Below is a small trained network, with its code and all its weights. Each question gives an input and a class and asks what happens when units are switched off, that is, made to give their printed mean instead of their output.

import numpy as np


def w(rows, s, z=0):
    codes = np.array(rows[::2]) - 128.0
    scale = np.full(codes.shape[1], s)
    scale[-1] = z or s
    return codes * scale


def f(y):
    return y / 2 * (1 + np.tanh(0.7978845608 * (y + 0.044715 * y**3)))


def log_softmax(a):
    a = a - a.max(-1, keepdims=True)
    return a - np.log(np.exp(a).sum(-1, keepdims=True))


def net(x, mask):
    res = np.array(x, float).reshape(1, 4) / 4 @ E
    y = f(res @ A[0][:, :-1].T + A[0][:, -1])
    res = res + np.where(mask, y, B[0][:, -1]) @ B[0][:, :-1]
    return log_softmax(res[-1] @ U[:, :-1].T + U[:, -1])


A, B = {}, {}
E = w([
[143,38,148,103,37,190,24,49,71,85,69,100],'x0',
[198,47,104,2,148,42,93,161,150,137,124,148],'x1',
[236,72,215,160,97,177,206,82,147,164,197,171],'x2',
[141,123,141,98,192,228,60,219,238,121,103,182],'x3',
],0.0091)
A[0] = w([
[111,203,108,183,114,180,150,107,123,115,145,97,75],'neuron 1',
[115,172,91,118,162,98,186,184,183,126,162,157,249],'neuron 2',
[77,204,165,158,108,202,122,126,101,122,146,142,97],'neuron 3',
[147,54,106,30,141,88,158,140,138,153,121,147,153],'neuron 4',
[152,66,184,113,121,145,169,117,122,181,220,117,142],'neuron 5',
[126,136,101,152,174,114,186,171,136,197,96,152,93],'neuron 6',
[153,64,184,137,151,154,141,91,170,137,173,129,93],'neuron 7',
[163,118,181,145,129,126,121,94,140,139,184,157,93],'neuron 8',
[164,168,187,179,89,152,161,104,163,110,124,132,140],'neuron 9',
[124,56,160,135,74,185,96,177,121,95,94,93,113],'neuron 10',
[137,119,143,108,184,211,134,174,176,66,101,164,67],'neuron 11',
[187,90,138,198,68,121,40,138,144,135,104,73,74],'neuron 12',
[194,123,229,149,95,165,133,160,153,140,160,159,148],'neuron 13',
[58,147,58,118,164,87,74,134,87,113,129,105,145],'neuron 14',
[153,100,150,118,102,125,72,112,138,48,75,60,245],'neuron 15',
[185,70,191,121,146,141,166,81,143,174,142,134,107],'neuron 16',
[134,77,109,43,115,105,151,171,142,69,150,119,115],'neuron 17',
[117,76,113,106,116,179,99,28,155,74,123,135,172],'neuron 18',
[112,149,96,124,82,52,152,84,70,108,183,112,78],'neuron 19',
[125,94,176,105,134,162,126,184,190,147,86,138,179],'neuron 20',
[92,140,35,73,140,106,133,141,150,54,103,64,111],'neuron 21',
[88,142,147,114,183,200,30,153,205,76,172,165,85],'neuron 22',
[85,208,119,195,124,208,132,103,118,80,125,122,161],'neuron 23',
[112,85,177,105,80,108,127,60,108,83,75,86,124],'neuron 24',
[27,168,116,96,161,135,91,123,100,104,71,137,107],'neuron 25',
[156,118,104,38,115,29,102,95,158,129,177,154,113],'neuron 26',
[145,141,120,133,88,1,180,65,65,125,170,36,138],'neuron 27',
[162,99,118,131,96,134,177,84,84,175,178,211,109],'neuron 28',
[127,104,139,117,66,156,108,120,137,82,101,101,67],'neuron 29',
[89,128,166,122,169,117,193,201,152,161,222,152,86],'neuron 30',
[160,94,97,118,130,87,83,145,149,145,175,115,91],'neuron 31',
[159,173,77,161,174,85,169,162,164,113,150,123,117],'neuron 32',
[168,117,86,79,94,53,98,121,166,154,121,197,86],'neuron 33',
[161,100,111,101,120,207,123,64,132,98,73,98,99],'neuron 34',
[70,171,39,91,90,109,90,156,122,142,67,104,111],'neuron 35',
[163,125,180,66,84,128,152,101,117,158,194,201,132],'neuron 36',
[179,203,172,118,203,90,224,136,118,159,132,94,142],'neuron 37',
],0.0092,0.011)
B[0] = w([
[218,97,110,186,96,153,97,95,80,103,143,78,169],'neuron 1',
[93,93,149,89,151,88,132,115,131,208,113,98,250],'neuron 2',
[226,66,154,193,138,100,54,104,55,63,187,70,178],'neuron 3',
[165,83,203,225,100,108,79,111,95,97,182,49,201],'neuron 4',
[69,140,143,86,130,176,164,188,91,110,152,113,192],'neuron 5',
[115,86,52,151,130,142,182,74,132,127,94,113,166],'neuron 6',
[116,164,105,87,73,181,200,149,93,59,143,153,170],'neuron 7',
[123,139,75,87,103,177,157,160,135,108,139,136,155],'neuron 8',
[85,112,140,124,107,149,83,159,118,104,181,101,177],'neuron 9',
[118,111,38,116,154,88,170,82,137,193,88,102,185],'neuron 10',
[215,169,123,113,162,199,106,83,136,112,68,181,178],'neuron 11',
[141,112,30,143,125,145,184,89,89,129,120,114,160],'neuron 12',
[69,189,160,100,87,154,163,153,106,107,146,132,204],'neuron 13',
[83,165,159,28,105,163,175,175,90,120,197,142,212],'neuron 14',
[53,109,146,118,165,101,132,119,131,176,130,105,241],'neuron 15',
[105,154,96,87,110,151,147,165,87,118,169,126,184],'neuron 16',
[183,114,158,164,129,125,75,110,114,68,178,79,169],'neuron 17',
[67,73,99,121,156,94,163,122,158,203,68,62,207],'neuron 18',
[220,252,148,121,180,185,114,70,174,82,46,206,177],'neuron 19',
[135,172,202,155,177,171,88,105,176,163,88,173,202],'neuron 20',
[103,135,114,101,124,173,150,204,107,82,174,119,190],'neuron 21',
[194,227,145,123,173,186,107,87,129,121,78,207,201],'neuron 22',
[148,91,201,219,92,93,41,116,102,102,196,58,219],'neuron 23',
[97,122,96,128,185,131,141,109,160,158,73,99,190],'neuron 24',
[113,158,93,98,62,132,154,184,101,108,162,143,194],'neuron 25',
[194,97,148,199,137,120,82,114,109,111,188,78,186],'neuron 26',
[160,210,175,121,203,184,64,80,160,183,76,218,231],'neuron 27',
[104,183,122,136,114,155,157,180,126,84,137,177,172],'neuron 28',
[237,83,2,113,159,146,211,94,131,64,122,140,153],'neuron 29',
[145,102,38,122,154,146,155,126,117,166,93,88,184],'neuron 30',
[171,105,100,200,111,123,128,77,73,52,142,123,145],'neuron 31',
[89,90,12,135,132,118,160,105,139,178,101,64,185],'neuron 32',
[198,105,90,183,102,149,68,121,111,104,175,87,165],'neuron 33',
[134,76,60,115,121,125,154,109,117,172,99,109,176],'neuron 34',
[82,190,87,65,99,192,176,182,82,105,189,140,202],'neuron 35',
[92,125,154,112,107,183,150,145,104,105,161,130,183],'neuron 36',
[82,124,71,158,134,100,155,95,132,199,99,90,205],'neuron 37',
],0.0078,0.015)
U = w([
[63,156,101,69,87,189,159,181,97,83,191,140,122],'0',
[98,81,22,117,139,119,163,70,140,179,80,84,89],'1',
[177,87,148,181,103,135,66,92,108,77,201,77,114],'2',
[177,193,141,108,155,186,102,69,154,125,65,225,121],'3',
[5,97,252,102,135,78,104,137,161,215,138,116,254],'4',
[142,112,144,124,105,91,148,124,188,78,120,179,107],'5',
[134,124,171,105,72,85,140,150,143,101,106,190,99],'6',
[94,81,124,141,106,87,128,127,161,87,127,193,108],'7',
],0.012,0.011)

Each question gives the input, the list of numbers given to net, and the class t.
The units are the neurons (one row each of A and B). Each row of codes is followed by its name. A weight is (code - 128) times the scale printed after its matrix; where a second scale follows, it is the last column's (A, B and U).
mask holds one flag per neuron, in row order. A switched-off neuron (its flag False) gives its mean, the last column of its row in B, instead of its output. The means were averaged over made-up inputs and are rounded, as every weight is.
A unit's drop is (log p(t) with every unit on - log p(t) with that unit switched off) / (log p(t) with every unit on - log p(t) with every unit switched off).
The circuit of an input: a set's keep is (log p(t) with only the set's units on - log p(t) with every unit switched off) / (log p(t) with every unit on - log p(t) with every unit switched off). Starting from the 12 units with the biggest drops (on a tie, the unit counted first), units are removed one at a time, each time the one whose removal leaves the highest keep (on an exact tie, the one counted first), for as long as the keep stays at least 0.8.
circuit, biggest first: the units of the circuit, biggest drop first
top k neurons: the k neurons with the biggest drops, biggest first
drop of u: that unit's drop, to one decimal
input [6,-6,0,-8], class 3: circuit, biggest first : (neuron 27)
input [0,3,2,1], class 4: top 4 neurons : (neuron 3; neuron 23; neuron 1; neuron 29)
input [-4,0,3,-3], class 1: top 2 neurons : (neuron 37; neuron 14)
input [4,-7,7,0], class 0: top 2 neurons : (neuron 13; neuron 5)
input [-6,-4,0,8], class 3: top 2 neurons : (neuron 22; neuron 11)
input [8,-1,7,-8], class 1: top 4 neurons : (neuron 18; neuron 24; neuron 34; neuron 22)
input [-1,2,-4,-6], class 3: top 2 neurons : (neuron 27; neuron 19)
input [7,-7,-1,-2], class 1: top 3 neurons : (neuron 18; neuron 24; neuron 10)
input [7,-6,-6,3], class 1: top 2 neurons : (neuron 10; neuron 18)
input [-4,-2,6,8], class 3: top 2 neurons : (neuron 11; neuron 22)
input [-7,1,5,1], class 1: top 2 neurons : (neuron 37; neuron 30)
input [-3,6,5,-2], class 2: top 4 neurons : (neuron 4; neuron 26; neuron 14; neuron 35)
input [6,4,3,-8], class 3: top 2 neurons : (neuron 27; neuron 19)
input [-1,8,-3,7], class 2: circuit, biggest first : (neuron 4)
input [1,-8,3,7], class 2: top 2 neurons : (neuron 23; neuron 3)
input [-6,-4,1,8], class 3: top 2 neurons : (neuron 22; neuron 11)
input [-4,1,2,-1], class 1: top 2 neurons : (neuron 23; neuron 30)
input [0,6,6,-4], class 0: drop of neuron 7 : 0.6
input [-3,8,5,6], class 2: drop of neuron 4 : 0.4
input [-2,7,8,8], class 0: circuit, biggest first : (neuron 13)
input [5,7,-1,5], class 2: drop of neuron 4 : 0.3
input [4,7,-5,-6], class 2: drop of neuron 4 : 0.3
